Here is a tiny trained network, its code and every weight. The questions are about switching its units off for an input and a class, where a switched-off unit gives its printed mean instead of its output.

import numpy as np


def w(rows, s, z=0):
    codes = np.array(rows[::2]) - 128.0
    scale = np.full(codes.shape[1], s)
    scale[-1] = z or s
    return codes * scale


def norm(h):
    return h / np.sqrt((h * h).mean(-1, keepdims=True) + 1e-5)


def f(y):
    return np.maximum(y, 0)


def log_softmax(a):
    a = a - a.max(-1, keepdims=True)
    return a - np.log(np.exp(a).sum(-1, keepdims=True))


def net(x, mask):
    res = np.array(x, float).reshape(1, 4) / 4 @ E
    u = 0
    for l in range(4):
        y = f(norm(res) @ A[l][:, :-1].T + A[l][:, -1])
        res = res + np.where(mask[u : u + 6], y, B[l][:, -1]) @ B[l][:, :-1]
        u += 6
    return log_softmax(norm(res)[-1] @ U[:, :-1].T + U[:, -1])


A, B = {}, {}
E = w([
[221,176,183,218,7,184],'x0',
[148,51,23,228,193,230],'x1',
[18,188,77,61,71,249],'x2',
[130,125,128,129,130,126],'x3',
],0.0013)
A[0] = w([
[116,81,134,92,143,68,42],'L0N1',
[232,143,187,242,127,74,104],'L0N2',
[158,110,202,114,109,38,6],'L0N3',
[132,68,87,162,252,177,53],'L0N4',
[103,161,90,117,24,195,59],'L0N5',
[175,202,241,122,46,134,94],'L0N6',
],0.0023,0.0017)
B[0] = w([
[152,205,152,150,183,164,151],'L0N1',
[173,23,141,63,39,148,251],'L0N2',
[215,207,168,108,151,27,170],'L0N3',
[97,119,83,163,52,25,227],'L0N4',
[90,241,151,167,183,102,192],'L0N5',
[84,141,6,154,71,4,237],'L0N6',
],0.0022,0.0017)
A[1] = w([
[27,147,92,70,161,157,139],'L1N1',
[101,172,185,4,125,49,113],'L1N2',
[134,96,126,119,224,63,2],'L1N3',
[179,33,153,134,191,34,121],'L1N4',
[165,95,97,192,135,200,55],'L1N5',
[128,176,214,77,80,99,35],'L1N6',
],0.0034,0.00069)
B[1] = w([
[181,51,142,94,97,86,248],'L1N1',
[213,121,227,111,169,237,252],'L1N2',
[57,211,97,214,120,145,194],'L1N3',
[47,200,97,187,103,146,250],'L1N4',
[131,108,198,97,198,107,199],'L1N5',
[119,118,3,155,122,86,200],'L1N6',
],0.0035,0.0025)
A[2] = w([
[135,171,188,160,214,121,78],'L2N1',
[75,246,169,122,106,88,65],'L2N2',
[168,145,85,202,99,193,88],'L2N3',
[128,25,15,56,128,121,4],'L2N4',
[169,177,251,109,100,130,118],'L2N5',
[120,222,189,133,236,59,31],'L2N6',
],0.0028)
B[2] = w([
[134,153,136,138,125,182,163],'L2N1',
[177,122,103,133,74,179,197],'L2N2',
[104,155,188,87,185,129,206],'L2N3',
[95,85,57,113,55,252,202],'L2N4',
[82,117,76,152,161,109,247],'L2N5',
[159,182,184,196,151,252,172],'L2N6',
],0.0045,0.0014)
A[3] = w([
[133,162,127,216,94,153,5],'L3N1',
[156,70,188,2,164,110,48],'L3N2',
[119,110,138,138,231,174,145],'L3N3',
[163,117,227,182,154,210,158],'L3N4',
[220,57,179,145,121,78,116],'L3N5',
[87,156,193,103,150,214,98],'L3N6',
],0.004,0.0015)
B[3] = w([
[122,137,119,22,179,124,195],'L3N1',
[187,98,108,43,236,22,176],'L3N2',
[138,199,123,84,41,52,222],'L3N3',
[90,120,164,121,167,251,251],'L3N4',
[108,2,178,158,107,96,205],'L3N5',
[208,170,174,182,223,60,211],'L3N6',
],0.0036,0.0025)
U = w([
[150,213,180,151,191,197,251],'0',
[188,90,154,170,40,17,127],'1',
[188,101,134,28,189,65,146],'2',
[152,224,83,88,15,135,11],'3',
[49,154,53,210,156,65,124],'4',
[129,5,202,180,145,176,38],'5',
[84,44,34,81,99,192,93],'6',
],0.013,0.0017)

Each question gives the input, the list of numbers given to net, and the class t.
The units are the neurons (one row each of A and B). Each row of codes is followed by its name. A weight is (code - 128) times the scale printed after its matrix; where a second scale follows, it is the last column's (A, B and U).
mask holds one flag per neuron, layer by layer. A switched-off neuron (its flag False) gives its mean, the last column of its row in B, instead of its output. The means were averaged over made-up inputs and are rounded, as every weight is.
A unit's drop is (log p(t) with every unit on - log p(t) with that unit switched off) / (log p(t) with every unit on - log p(t) with every unit switched off).
The circuit of an input: a set's keep is (log p(t) with only the set's units on - log p(t) with every unit switched off) / (log p(t) with every unit on - log p(t) with every unit switched off). Starting from the 12 units with the biggest drops (on a tie, the unit counted first), units are removed one at a time, each time the one whose removal leaves the highest keep (on an exact tie, the one counted first), for as long as the keep stays at least 0.8.
units of the circuit, in order: the units of the circuit, biggest drop first
most important unit: the unit with the biggest drop
k most important neurons: the k neurons with the biggest drops, biggest first
k most important neurons of layer l: the k neurons of layer l with the biggest drops, biggest first
drop when u is switched off: that unit's drop, to one decimal
input [1,0,2,-7], class 3: most important unit -> L1N5
input [-1,7,0,3], class 4: 4 most important neurons -> L1N2, L0N4, L0N2, L1N1
input [0,-5,3,-2], class 2: units of the circuit, in order -> L1N4, L3N2
input [3,2,0,-5], class 5: 2 most important neurons -> L0N2, L1N4
input [5,1,7,7], class 0: 4 most important neurons -> L2N3, L3N6, L0N4, L3N3
input [0,-6,3,5], class 2: units of the circuit, in order -> L1N4, L3N2
input [-1,-8,-2,4], class 0: 2 most important neurons -> L1N2, L2N6
input [-4,0,2,4], class 2: units of the circuit, in order -> L3N2, L1N1
input [0,-2,5,-3], class 2: 4 most important neurons of layer 1 -> L1N4, L1N1, L1N3, L1N2
input [0,-1,6,8], class 2: 3 most important neurons -> L1N1, L1N4, L1N3
input [5,1,-8,-8], class 5: 3 most important neurons -> L3N5, L3N3, L0N4
input [-2,6,-5,-4], class 4: 2 most important neurons -> L1N2, L1N4
input [0,5,-7,-6], class 4: 3 most important neurons -> L1N2, L1N4, L1N1
input [0,-7,0,-2], class 0: units of the circuit, in order -> L1N2
input [1,6,3,8], class 0: 2 most important neurons of layer 0 -> L0N6, L0N2
input [-2,0,-5,5], class 0: 2 most important neurons of layer 0 -> L0N3, L0N6
input [5,1,-5,2], class 5: 2 most important neurons of layer 1 -> L1N1, L1N6
input [0,4,0,-3], class 4: 3 most important neurons -> L1N2, L0N4, L1N1
input [-1,-1,-8,3], class 0: 2 most important neurons of layer 1 -> L1N4, L1N1
input [8,2,-2,4], class 5: most important neuron of layer 3 -> L3N4
input [-3,1,-6,-1], class 4: 3 most important neurons of layer 1 -> L1N4, L1N2, L1N5
input [-1,-5,7,-4], class 2: drop when L1N4 is switched off -> 0.2
input [-1,-4,4,7], class 2: drop when L1N2 is switched off -> 0.4
input [-2,-4,5,-5], class 2: drop when L1N5 is switched off -> 0.0
input [0,0,4,5], class 2: drop when L0N6 is switched off -> 0.1
